Here is a tiny trained network, its code and every weight. The questions are about switching its units off for an input and a class, where a switched-off unit gives its printed mean instead of its output.

import numpy as np


def w(rows, s, z=0):
    codes = np.array(rows[::2]) - 128.0
    scale = np.full(codes.shape[1], s)
    scale[-1] = z or s
    return codes * scale


def norm(h):
    return h / np.sqrt((h * h).mean(-1, keepdims=True) + 1e-5)


def f(y):
    return np.maximum(y, 0)


def log_softmax(a):
    a = a - a.max(-1, keepdims=True)
    return a - np.log(np.exp(a).sum(-1, keepdims=True))


def net(x, mask):
    res = np.array(x, float).reshape(1, 2) / 4 @ E
    u = 0
    for l in range(2):
        y = f(norm(res) @ A[l][:, :-1].T + A[l][:, -1])
        res = res + np.where(mask[u : u + 7], y, B[l][:, -1]) @ B[l][:, :-1]
        u += 7
    return log_softmax(norm(res)[-1] @ U[:, :-1].T + U[:, -1])


A, B = {}, {}
E = w([
[73,160,159,87,87,138,96,3],'x0',
[208,130,34,108,210,167,78,149],'x1',
],0.019)
A[0] = w([
[55,99,144,134,151,132,130,2,61],'0.n0',
[185,198,22,42,210,102,79,112,1],'0.n1',
[95,143,201,73,165,151,135,90,108],'0.n2',
[67,125,203,164,98,61,189,146,190],'0.n3',
[126,71,104,82,104,222,208,125,101],'0.n4',
[220,81,68,180,77,175,135,212,138],'0.n5',
[128,128,77,122,61,85,101,148,56],'0.n6',
],0.0065,0.0066)
B[0] = w([
[170,199,97,115,3,68,105,128,186],'0.n0',
[35,124,32,252,229,146,14,159,203],'0.n1',
[124,172,91,149,67,110,79,145,168],'0.n2',
[201,82,108,127,128,203,123,116,254],'0.n3',
[55,153,41,117,55,172,204,154,128],'0.n4',
[66,147,126,108,220,123,97,92,235],'0.n5',
[151,66,143,147,145,179,134,126,128],'0.n6',
],0.013,0.0077)
A[1] = w([
[152,124,142,148,126,72,192,254,107],'1.n0',
[210,130,88,175,62,121,119,229,47],'1.n1',
[132,123,145,81,177,136,142,93,58],'1.n2',
[25,142,147,169,139,100,109,116,104],'1.n3',
[111,102,182,122,179,140,150,106,60],'1.n4',
[70,117,153,190,141,89,148,201,70],'1.n5',
[88,102,211,197,52,91,192,201,3],'1.n6',
],0.035,0.0034)
B[1] = w([
[147,191,148,148,17,109,48,89,251],'1.n0',
[92,83,175,103,145,140,217,134,242],'1.n1',
[123,104,171,156,87,137,163,168,147],'1.n2',
[144,108,172,112,107,128,183,151,193],'1.n3',
[101,115,112,96,125,156,168,107,164],'1.n4',
[117,140,135,95,69,116,140,61,215],'1.n5',
[145,121,51,157,254,138,80,189,246],'1.n6',
],0.022,0.016)
U = w([
[130,91,81,187,226,181,79,200,168],'0',
[122,182,142,116,5,121,90,71,190],'1',
[101,80,177,98,97,158,233,138,155],'2',
[184,130,158,111,151,56,153,151,24],'3',
[189,133,170,160,157,27,169,128,2],'4',
],0.018,0.0071)

Each question gives the input, the list of numbers given to net, and the class t.
The units are the neurons (one row each of A and B). Each row of codes is followed by its name. A weight is (code - 128) times the scale printed after its matrix; where a second scale follows, it is the last column's (A, B and U).
mask holds one flag per neuron, layer by layer. A switched-off neuron (its flag False) gives its mean, the last column of its row in B, instead of its output. The means were averaged over made-up inputs and are rounded, as every weight is.
A unit's drop is (log p(t) with every unit on - log p(t) with that unit switched off) / (log p(t) with every unit on - log p(t) with every unit switched off).
unit that matters most: the unit with the biggest drop
k most important neurons: the k neurons with the biggest drops, biggest first
k most important neurons of layer l: the k neurons of layer l with the biggest drops, biggest first
drop when u is switched off: that unit's drop, to one decimal
input [3,0], class 2: unit that matters most : 0.n5
input [-5,-5], class 0: 4 most important neurons : [1.n6, 0.n1, 0.n3, 1.n1]
input [4,-4], class 0: 2 most important neurons of layer 1 : [1.n0, 1.n5]
input [-4,3], class 1: 3 most important neurons of layer 1 : [1.n6, 1.n1, 1.n5]
input [1,1], class 2: 2 most important neurons : [1.n0, 1.n3]
input [7,8], class 0: 3 most important neurons : [1.n0, 1.n5, 0.n1]
input [2,-3], class 2: 2 most important neurons of layer 1 : [1.n1, 1.n0]
input [0,3], class 2: 3 most important neurons : [0.n3, 1.n6, 1.n0]
input [-8,-6], class 1: 2 most important neurons of layer 1 : [1.n0, 1.n5]
input [-2,-2], class 2: 2 most important neurons : [0.n3, 1.n6]
input [-2,1], class 2: 2 most important neurons : [0.n5, 1.n0]
input [-1,-3], class 2: 2 most important neurons : [0.n3, 1.n1]
input [-5,4], class 1: 2 most important neurons : [0.n3, 1.n6]
input [-1,1], class 2: most important neuron : [1.n0]
input [-3,-7], class 0: drop when 1.n6 is switched off : 1.5
input [-5,-3], class 1: drop when 1.n0 is switched off : 1.2
input [2,-8], class 0: drop when 1.n6 is switched off : 0.1
